Here is a tiny trained network, its code and every weight. The questions are about switching its units off for an input and a class, where a switched-off unit gives its printed mean instead of its output.

import numpy as np


def w(rows, s, z=0):
    codes = np.array(rows[::2]) - 128.0
    scale = np.full(codes.shape[1], s)
    scale[-1] = z or s
    return codes * scale


def f(y):
    return y / 2 * (1 + np.tanh(0.7978845608 * (y + 0.044715 * y**3)))


def log_softmax(a):
    a = a - a.max(-1, keepdims=True)
    return a - np.log(np.exp(a).sum(-1, keepdims=True))


def net(x, mask):
    res = np.array(x, float).reshape(1, 6) / 4 @ E
    y = f(res @ A[0][:, :-1].T + A[0][:, -1])
    res = res + np.where(mask, y, B[0][:, -1]) @ B[0][:, :-1]
    return log_softmax(res[-1] @ U[:, :-1].T + U[:, -1])


A, B = {}, {}
E = w([
[37,103,173,16,165,156,57,12,149,81,2],'x0',
[140,129,170,106,131,96,136,159,93,121,134],'x1',
[158,166,215,70,100,245,98,195,242,203,36],'x2',
[207,20,115,71,175,82,113,126,202,167,142],'x3',
[242,229,23,95,217,156,132,118,139,44,110],'x4',
[88,166,85,11,112,95,227,98,176,168,115],'x5',
],0.0078)
A[0] = w([
[155,149,114,161,94,162,158,172,149,170,171,74],'n0',
[173,192,116,144,171,184,128,154,152,197,86,127],'n1',
[176,157,103,164,94,110,137,137,148,130,157,54],'n2',
[101,80,157,150,74,79,134,116,124,131,148,150],'n3',
[158,120,113,150,124,116,167,188,108,182,175,57],'n4',
[72,143,71,82,118,100,213,131,195,168,132,122],'n5',
[144,151,227,105,107,209,122,145,160,202,138,102],'n6',
[185,2,104,116,175,84,99,144,194,202,135,1],'n7',
[158,82,167,200,154,180,73,117,147,93,157,85],'n8',
[62,216,150,172,80,155,125,137,115,110,137,5],'n9',
[58,82,180,161,43,113,120,150,179,190,137,45],'n10',
],0.0099,0.0063)
B[0] = w([
[96,71,104,81,131,91,61,130,131,122,91,194],'n0',
[132,124,99,121,129,82,121,117,152,110,175,214],'n1',
[126,116,164,107,153,112,120,95,150,103,88,167],'n2',
[135,152,81,139,141,120,104,116,183,86,156,222],'n3',
[79,77,175,77,120,141,122,69,190,102,99,201],'n4',
[158,181,172,139,50,64,93,104,114,155,137,227],'n5',
[64,111,83,211,158,100,116,76,86,136,185,254],'n6',
[94,132,80,49,132,159,201,213,67,157,115,239],'n7',
[139,190,171,128,55,74,95,139,81,164,115,206],'n8',
[69,151,80,9,150,187,212,213,72,179,77,181],'n9',
[182,205,137,129,162,154,119,144,175,32,126,246],'n10',
],0.011,0.0093)
U = w([
[76,148,105,94,167,161,197,218,95,189,106,113],'0',
[118,127,123,160,128,138,82,109,146,133,152,254],'1',
[31,52,192,106,181,124,24,44,184,117,22,103],'2',
[229,228,93,169,232,130,102,145,202,43,174,95],'3',
[63,87,78,235,187,67,134,62,85,138,249,108],'4',
[160,192,251,184,1,83,56,157,94,214,131,76],'5',
[190,94,252,213,178,210,168,130,215,173,123,108],'6',
],0.0072,0.013)

Each question gives the input, the list of numbers given to net, and the class t.
The units are the neurons (one row each of A and B). Each row of codes is followed by its name. A weight is (code - 128) times the scale printed after its matrix; where a second scale follows, it is the last column's (A, B and U).
mask holds one flag per neuron, in row order. A switched-off neuron (its flag False) gives its mean, the last column of its row in B, instead of its output. The means were averaged over made-up inputs and are rounded, as every weight is.
A unit's drop is (log p(t) with every unit on - log p(t) with that unit switched off) / (log p(t) with every unit on - log p(t) with every unit switched off).
The circuit of an input: a set's keep is (log p(t) with only the set's units on - log p(t) with every unit switched off) / (log p(t) with every unit on - log p(t) with every unit switched off). Starting from all 11 units, units are removed one at a time, each time the one whose removal leaves the highest keep (on an exact tie, the one counted first), for as long as the keep stays at least 0.8.
units of the circuit, in order: the units of the circuit, biggest drop first
k most important neurons: the k neurons with the biggest drops, biggest first
drop when u is switched off: that unit's drop, to one decimal
input [-2,-3,-2,6,2,8], class 5: units of the circuit, in order => (n5)
input [6,7,6,0,-1,2], class 1: 4 most important neurons => (n4, n0, n6, n2)
input [-5,-4,-6,-5,-6,-3], class 3: units of the circuit, in order => (n10, n6)
input [6,6,-3,5,-2,4], class 1: 2 most important neurons => (n4, n9)
input [5,8,4,4,-6,-6], class 1: 3 most important neurons => (n6, n10, n8)
input [-4,-2,-3,-5,6,7], class 5: units of the circuit, in order => (n5, n10)
input [-8,6,2,-2,7,8], class 2: units of the circuit, in order => (n4, n0)
input [6,4,-2,-6,-3,3], class 0: 2 most important neurons => (n9, n4)
input [-4,7,6,-4,-5,2], class 1: units of the circuit, in order => (n10, n6, n0)
input [-5,-2,-5,-1,4,-4], class 2: 3 most important neurons => (n4, n2, n6)
input [8,8,-7,-4,-5,-5], class 1: units of the circuit, in order => (n6, n4)
input [4,1,5,-4,4,6], class 5: 3 most important neurons => (n5, n10, n3)
input [1,-2,7,6,5,6], class 4: units of the circuit, in order => (n6, n1, n10)
input [1,-1,2,3,4,-7], class 5: units of the circuit, in order => (n8)
input [-1,3,3,-4,6,7], class 5: 3 most important neurons => (n5, n10, n3)
input [-7,-6,8,-4,-7,4], class 4: 3 most important neurons => (n6, n1, n0)
input [-8,1,-7,4,6,3], class 2: 2 most important neurons => (n4, n2)
input [5,5,-2,4,-8,7], class 3: units of the circuit, in order => (n10, n3)
input [-4,-4,-5,-7,0,0], class 0: 2 most important neurons => (n9, n6)
input [5,7,4,5,3,-5], class 1: 2 most important neurons => (n9, n4)
input [0,5,8,1,-1,4], class 4: units of the circuit, in order => (n6)
input [-8,-7,2,5,1,5], class 2: units of the circuit, in order => (n4, n0)
input [-5,2,-6,6,1,-8], class 5: 2 most important neurons => (n8, n6)
input [-3,-4,2,-2,-8,7], class 3: 3 most important neurons => (n10, n3, n8)
input [-7,-6,3,5,1,-1], class 2: 4 most important neurons => (n4, n0, n2, n9)
input [-6,-6,-1,0,-3,-7], class 5: 2 most important neurons => (n8, n6)
input [-6,3,2,8,-3,0], class 0: units of the circuit, in order => (n7)
input [-7,-1,7,2,-4,2], class 2: drop when n6 is switched off => -0.1
input [4,-2,-3,5,3,-8], class 5: drop when n8 is switched off => 0.6
